Below is a small trained network, with its code and all its weights. Each question gives an input and a class and asks what happens when units are switched off, that is, made to give their printed mean instead of their output.

import numpy as np


def w(rows, s, z=0):
    codes = np.array(rows[::2]) - 128.0
    scale = np.full(codes.shape[1], s)
    scale[-1] = z or s
    return codes * scale


def norm(h):
    return h / np.sqrt((h * h).mean(-1, keepdims=True) + 1e-5)


def f(y):
    return np.maximum(y, 0)


def log_softmax(a):
    a = a - a.max(-1, keepdims=True)
    return a - np.log(np.exp(a).sum(-1, keepdims=True))


def net(x, mask):
    res = np.array(x, float).reshape(1, 3) / 4 @ E
    u = 0
    for l in range(3):
        y = f(norm(res) @ A[l][:, :-1].T + A[l][:, -1])
        res = res + np.where(mask[u : u + 13], y, B[l][:, -1]) @ B[l][:, :-1]
        u += 13
    return log_softmax(norm(res)[-1] @ U[:, :-1].T + U[:, -1])


A, B = {}, {}
E = w([
[108,8,161,30,170,139,157,64,180],'x0',
[109,75,66,153,142,158,113,70,15],'x1',
[111,209,98,107,171,114,60,32,164],'x2',
],0.0012)
A[0] = w([
[91,101,65,144,81,135,104,78,87,106],'L0N0',
[128,128,128,129,127,128,128,128,128,127],'L0N1',
[127,127,128,128,128,127,128,128,128,126],'L0N2',
[216,215,251,97,146,11,133,185,202,240],'L0N3',
[126,127,129,128,129,125,128,127,128,124],'L0N4',
[128,128,128,128,128,128,128,128,128,127],'L0N5',
[208,43,165,143,5,192,198,222,67,241],'L0N6',
[78,185,143,121,211,83,119,67,157,87],'L0N7',
[127,128,129,128,129,126,128,129,129,126],'L0N8',
[113,156,133,131,165,105,118,102,139,101],'L0N9',
[128,128,128,128,128,128,128,128,128,128],'L0N10',
[133,131,132,126,138,122,123,127,130,114],'L0N11',
[45,23,174,1,177,111,187,51,177,248],'L0N12',
],0.00079,0.0018)
B[0] = w([
[129,156,170,145,179,141,145,126,111,142],'L0N0',
[128,128,129,128,129,128,128,128,128,128],'L0N1',
[129,129,128,128,128,129,128,128,129,128],'L0N2',
[99,124,101,167,187,170,127,76,35,249],'L0N3',
[129,128,127,128,127,131,127,127,128,128],'L0N4',
[128,128,128,128,128,128,128,128,128,128],'L0N5',
[112,184,79,125,160,172,46,68,151,244],'L0N6',
[156,137,105,131,99,206,91,117,128,144],'L0N7',
[128,128,127,128,127,129,128,127,128,128],'L0N8',
[136,131,124,126,122,147,118,122,128,133],'L0N9',
[128,128,128,128,128,128,128,128,128,128],'L0N10',
[127,128,125,131,121,131,131,129,131,128],'L0N11',
[101,197,64,250,85,137,147,127,138,246],'L0N12',
],0.0017,0.0021)
A[1] = w([
[171,171,228,76,97,52,142,208,244,6],'L1N0',
[129,127,130,126,125,123,127,129,129,115],'L1N1',
[138,70,133,150,83,150,174,205,98,78],'L1N2',
[129,180,182,113,135,100,128,158,227,118],'L1N3',
[149,53,154,144,80,132,192,231,89,21],'L1N4',
[128,128,128,128,128,127,128,128,128,126],'L1N5',
[130,1,166,12,173,121,156,82,180,49],'L1N6',
[128,128,128,128,128,128,128,128,128,127],'L1N7',
[125,136,122,111,132,83,112,116,132,94],'L1N8',
[142,59,153,134,85,131,178,216,96,17],'L1N9',
[81,162,73,194,154,197,122,91,122,215],'L1N10',
[168,174,113,150,120,123,76,160,100,145],'L1N11',
[128,127,129,127,126,125,128,128,129,122],'L1N12',
],0.0024,0.0013)
B[1] = w([
[130,98,148,145,221,185,160,126,3,162],'L1N0',
[127,127,127,128,127,127,128,128,127,128],'L1N1',
[151,170,148,84,133,140,49,74,181,163],'L1N2',
[140,79,135,126,181,163,137,129,26,173],'L1N3',
[161,180,133,70,131,157,28,44,182,160],'L1N4',
[128,128,128,128,128,128,128,128,128,128],'L1N5',
[65,166,89,230,23,93,187,167,158,174],'L1N6',
[128,128,128,128,128,128,128,128,128,128],'L1N7',
[140,123,133,117,119,154,114,127,136,132],'L1N8',
[155,166,132,80,131,145,39,64,170,152],'L1N9',
[153,90,187,93,123,122,158,168,164,253],'L1N10',
[90,96,132,124,110,128,179,119,171,188],'L1N11',
[128,127,129,128,128,129,129,129,128,128],'L1N12',
],0.003,0.0036)
A[2] = w([
[103,74,69,123,85,135,84,63,61,157],'L2N0',
[137,81,181,68,129,128,168,151,185,131],'L2N1',
[136,179,92,160,84,82,118,186,112,14],'L2N2',
[118,204,104,32,194,80,23,38,181,7],'L2N3',
[148,193,108,166,97,102,101,176,99,89],'L2N4',
[143,105,148,91,125,97,139,162,150,68],'L2N5',
[151,93,174,73,130,113,152,179,164,94],'L2N6',
[127,54,94,110,136,114,123,114,13,28],'L2N7',
[128,128,127,128,128,128,128,128,128,126],'L2N8',
[127,74,125,124,186,146,142,124,1,60],'L2N9',
[160,196,118,172,85,102,102,199,98,82],'L2N10',
[134,101,124,153,100,146,140,171,123,164],'L2N11',
[90,107,91,137,118,105,158,99,173,95],'L2N12',
],0.0026,0.0011)
B[2] = w([
[157,216,219,119,193,129,150,220,145,209],'L2N0',
[131,138,117,120,97,50,96,139,72,198],'L2N1',
[54,85,141,149,80,123,201,104,197,163],'L2N2',
[231,77,192,84,21,237,7,165,146,251],'L2N3',
[64,31,135,126,94,134,189,90,183,190],'L2N4',
[136,103,155,118,141,73,122,140,94,140],'L2N5',
[155,117,116,107,129,38,81,139,59,164],'L2N6',
[137,198,195,147,253,158,189,191,78,175],'L2N7',
[128,128,129,128,128,128,128,127,128,128],'L2N8',
[115,157,183,151,227,157,185,146,107,206],'L2N9',
[28,17,107,146,63,108,208,42,198,203],'L2N10',
[113,199,156,95,131,85,98,39,179,186],'L2N11',
[101,175,143,205,57,120,148,182,103,183],'L2N12',
],0.0019,0.002)
U = w([
[74,120,115,164,78,121,168,113,162,187],'0',
[163,135,143,100,104,169,55,113,151,175],'1',
[126,141,152,138,194,153,153,144,89,172],'2',
[144,109,132,99,115,46,112,149,101,110],'3',
[143,128,29,119,144,105,114,133,115,26],'4',
[142,128,6,115,149,105,112,134,111,2],'5',
[139,128,29,114,139,111,115,133,112,37],'6',
[136,127,44,116,143,108,114,133,114,2],'7',
],0.014,0.0038)

Each question gives the input, the list of numbers given to net, and the class t.
The units are the neurons (one row each of A and B). Each row of codes is followed by its name. A weight is (code - 128) times the scale printed after its matrix; where a second scale follows, it is the last column's (A, B and U).
mask holds one flag per neuron, layer by layer. A switched-off neuron (its flag False) gives its mean, the last column of its row in B, instead of its output. The means were averaged over made-up inputs and are rounded, as every weight is.
A unit's drop is (log p(t) with every unit on - log p(t) with that unit switched off) / (log p(t) with every unit on - log p(t) with every unit switched off).
The circuit of an input: a set's keep is (log p(t) with only the set's units on - log p(t) with every unit switched off) / (log p(t) with every unit on - log p(t) with every unit switched off). Starting from the 12 units with the biggest drops (on a tie, the unit counted first), units are removed one at a time, each time the one whose removal leaves the highest keep (on an exact tie, the one counted first), for as long as the keep stays at least 0.8.
circuit, biggest first: the units of the circuit, biggest drop first
unit that matters most: the unit with the biggest drop
top k neurons: the k neurons with the biggest drops, biggest first
top k neurons in layer l: the k neurons of layer l with the biggest drops, biggest first
drop of u: that unit's drop, to one decimal
input [2,-7,-8], class 1: circuit, biggest first -> [L1N4]
input [-5,-7,2], class 2: circuit, biggest first -> [L1N0 L1N3]
input [-3,1,-1], class 3: top 2 neurons -> [L1N10 L0N12]
input [-8,-8,5], class 0: circuit, biggest first -> [L2N10 L2N4]
input [-6,4,6], class 0: top 4 neurons -> [L1N4 L1N2 L0N6 L1N9]
input [5,6,4], class 2: circuit, biggest first -> [L2N0 L2N7]
input [8,8,8], class 0: circuit, biggest first -> [L1N6 L0N6]
input [-6,-8,-8], class 1: top 4 neurons in layer 1 -> [L1N4 L1N2 L1N9 L1N6]
input [0,5,4], class 2: top 3 neurons -> [L1N4 L1N2 L0N6]
input [-6,-7,5], class 2: top 3 neurons -> [L1N0 L1N3 L0N12]
input [1,1,-4], class 1: top 2 neurons -> [L0N3 L1N2]
input [0,6,4], class 2: top 3 neurons in layer 1 -> [L1N4 L1N2 L1N9]
input [-4,7,6], class 2: top 3 neurons -> [L1N4 L1N2 L0N6]
input [5,-5,-8], class 1: unit that matters most -> L1N4
input [-2,-8,-6], class 2: top 3 neurons -> [L1N0 L1N3 L0N6]
input [2,-1,-3], class 3: top 2 neurons -> [L0N6 L0N12]
input [2,-6,-5], class 2: top 4 neurons -> [L1N0 L1N3 L0N6 L2N9]
input [-5,8,0], class 2: top 2 neurons -> [L1N6 L0N12]
input [-3,-1,-3], class 3: top 2 neurons in layer 1 -> [L1N6 L1N10]
input [7,-2,4], class 0: circuit, biggest first -> [L1N6]
input [1,0,-1], class 3: top 2 neurons -> [L1N10 L1N6]
input [7,-1,4], class 0: drop of L1N6 -> 0.8
input [-4,-7,-5], class 2: drop of L1N0 -> 1.6
input [-3,-6,-7], class 1: drop of L1N4 -> 0.7
